Here is a tiny trained network, its code and every weight. The questions are about switching its units off for an input and a class, where a switched-off unit gives its printed mean instead of its output.

import numpy as np


def w(rows, s, z=0):
    codes = np.array(rows[::2]) - 128.0
    scale = np.full(codes.shape[1], s)
    scale[-1] = z or s
    return codes * scale


def norm(h):
    return h / np.sqrt((h * h).mean(-1, keepdims=True) + 1e-5)


def f(y):
    return y / 2 * (1 + np.tanh(0.7978845608 * (y + 0.044715 * y**3)))


def log_softmax(a):
    a = a - a.max(-1, keepdims=True)
    return a - np.log(np.exp(a).sum(-1, keepdims=True))


def net(x, mask):
    res = np.array(x, float).reshape(1, 7) / 4 @ E
    u = 0
    for l in range(2):
        y = f(norm(res) @ A[l][:, :-1].T + A[l][:, -1])
        res = res + np.where(mask[u : u + 13], y, B[l][:, -1]) @ B[l][:, :-1]
        u += 13
    return log_softmax(norm(res)[-1] @ U[:, :-1].T + U[:, -1])


A, B = {}, {}
E = w([
[92,123,55,144,91,85],'x0',
[234,174,107,143,205,43],'x1',
[126,130,129,124,129,125],'x2',
[93,254,98,164,158,156],'x3',
[129,130,129,130,125,126],'x4',
[127,127,129,128,130,126],'x5',
[128,127,126,130,129,130],'x6',
],0.0041)
A[0] = w([
[80,65,174,115,79,149,139],'0.n0',
[125,133,82,128,194,131,104],'0.n1',
[66,96,107,168,111,133,98],'0.n2',
[144,222,78,181,200,142,2],'0.n3',
[127,67,150,134,78,178,110],'0.n4',
[149,155,84,137,165,113,90],'0.n5',
[126,130,230,108,171,185,242],'0.n6',
[253,145,195,109,156,142,111],'0.n7',
[175,98,202,69,174,124,108],'0.n8',
[62,170,54,179,93,120,40],'0.n9',
[137,162,122,93,103,121,127],'0.n10',
[199,126,61,114,148,83,161],'0.n11',
[45,206,135,133,101,204,98],'0.n12',
],0.0057,0.0029)
B[0] = w([
[165,254,135,78,94,128,227],'0.n0',
[114,159,161,116,95,148,134],'0.n1',
[179,176,43,97,148,115,153],'0.n2',
[121,180,155,32,89,128,198],'0.n3',
[137,219,127,100,132,130,187],'0.n4',
[82,110,157,86,63,149,145],'0.n5',
[115,142,177,169,155,135,253],'0.n6',
[171,95,72,102,158,183,223],'0.n7',
[183,147,59,150,182,159,187],'0.n8',
[187,90,46,91,133,194,167],'0.n9',
[95,102,127,149,133,140,129],'0.n10',
[107,27,163,165,51,156,216],'0.n11',
[65,23,138,229,213,118,237],'0.n12',
],0.005,0.0032)
A[1] = w([
[127,105,122,137,151,185,119],'1.n0',
[137,134,63,53,105,88,104],'1.n1',
[71,181,103,99,122,113,186],'1.n2',
[95,172,99,64,45,42,58],'1.n3',
[91,152,110,139,62,130,152],'1.n4',
[118,75,199,180,164,125,128],'1.n5',
[96,55,85,183,106,30,6],'1.n6',
[160,222,134,60,180,179,171],'1.n7',
[147,141,209,40,136,96,103],'1.n8',
[169,166,109,111,139,132,162],'1.n9',
[135,143,59,2,97,137,120],'1.n10',
[137,186,199,93,161,187,88],'1.n11',
[90,128,180,156,92,178,118],'1.n12',
],0.0066,0.0019)
B[1] = w([
[148,161,75,125,145,84,160],'1.n0',
[66,181,170,136,168,71,173],'1.n1',
[209,62,87,133,157,121,190],'1.n2',
[186,180,66,94,197,54,209],'1.n3',
[193,114,118,77,120,52,172],'1.n4',
[108,186,167,115,194,72,168],'1.n5',
[7,83,212,103,54,161,168],'1.n6',
[101,113,153,116,3,112,255],'1.n7',
[77,137,113,184,122,218,165],'1.n8',
[77,160,119,64,109,145,160],'1.n9',
[136,178,154,174,186,101,206],'1.n10',
[109,133,189,117,66,141,220],'1.n11',
[157,163,159,130,186,92,158],'1.n12',
],0.005,0.0037)
U = w([
[134,198,224,94,42,194,178],'0',
[144,207,67,74,120,21,199],'1',
[215,69,123,132,179,190,198],'2',
[77,27,161,118,68,73,74],'3',
[58,163,197,209,227,176,5],'4',
[69,105,3,174,182,152,82],'5',
],0.013,0.0016)

Each question gives the input, the list of numbers given to net, and the class t.
The units are the neurons (one row each of A and B). Each row of codes is followed by its name. A weight is (code - 128) times the scale printed after its matrix; where a second scale follows, it is the last column's (A, B and U).
mask holds one flag per neuron, layer by layer. A switched-off neuron (its flag False) gives its mean, the last column of its row in B, instead of its output. The means were averaged over made-up inputs and are rounded, as every weight is.
A unit's drop is (log p(t) with every unit on - log p(t) with that unit switched off) / (log p(t) with every unit on - log p(t) with every unit switched off).
The circuit of an input: a set's keep is (log p(t) with only the set's units on - log p(t) with every unit switched off) / (log p(t) with every unit on - log p(t) with every unit switched off). Starting from the 12 units with the biggest drops (on a tie, the unit counted first), units are removed one at a time, each time the one whose removal leaves the highest keep (on an exact tie, the one counted first), for as long as the keep stays at least 0.8.
circuit, biggest first: the units of the circuit, biggest drop first
most important unit: the unit with the biggest drop
top k neurons: the k neurons with the biggest drops, biggest first
top k neurons in layer l: the k neurons of layer l with the biggest drops, biggest first
drop when u is switched off: that unit's drop, to one decimal
input [1,-5,4,-2,2,7,-3], class 1: most important unit -> 1.n3
input [2,-1,8,4,8,-2,7], class 5: circuit, biggest first -> 0.n12, 0.n9
input [1,-7,8,6,5,-3,-4], class 5: top 4 neurons in layer 0 -> 0.n9, 0.n2, 0.n12, 0.n11
input [4,0,3,5,-7,0,1], class 5: circuit, biggest first -> 0.n0, 0.n9
input [2,7,-1,-2,4,1,-1], class 3: top 2 neurons -> 0.n11, 1.n6
input [0,-7,3,5,6,7,6], class 4: top 3 neurons in layer 0 -> 0.n12, 0.n7, 0.n8
input [3,-1,-7,7,-4,8,4], class 5: circuit, biggest first -> 0.n12, 0.n9
input [3,-7,6,6,-4,7,-5], class 5: circuit, biggest first -> 0.n9, 0.n12, 0.n2
input [6,-4,5,1,5,4,-3], class 5: top 2 neurons -> 0.n12, 0.n3
input [0,-3,-1,-6,-2,-8,-5], class 0: top 2 neurons -> 1.n8, 1.n7
input [8,-8,-8,2,-5,4,5], class 5: top 2 neurons -> 0.n12, 0.n3
input [-8,-1,-5,2,4,7,-3], class 4: top 3 neurons in layer 0 -> 0.n6, 0.n0, 0.n3
input [1,8,6,-4,2,5,8], class 3: top 4 neurons -> 0.n11, 1.n6, 0.n0, 0.n9
input [1,7,1,-1,-4,3,-7], class 3: top 2 neurons -> 0.n11, 0.n0
input [8,-5,2,0,-5,3,-6], class 1: most important unit -> 0.n0
input [-1,1,-6,-4,1,-6,3], class 2: top 2 neurons -> 0.n3, 1.n6
input [5,-7,-4,7,3,-1,-8], class 5: top 2 neurons -> 0.n12, 0.n9
input [-1,-8,-8,5,5,-5,-3], class 4: drop when 0.n12 is switched off -> 2.8
input [-1,2,3,8,-6,-3,-1], class 0: drop when 0.n3 is switched off -> 2.0
input [-6,-5,0,3,-7,7,-8], class 4: drop when 0.n12 is switched off -> 0.9
input [0,2,-5,5,-8,1,0], class 0: most important unit -> 0.n3
input [8,-8,-1,2,1,-6,4], class 5: top 2 neurons in layer 0 -> 0.n12, 0.n3
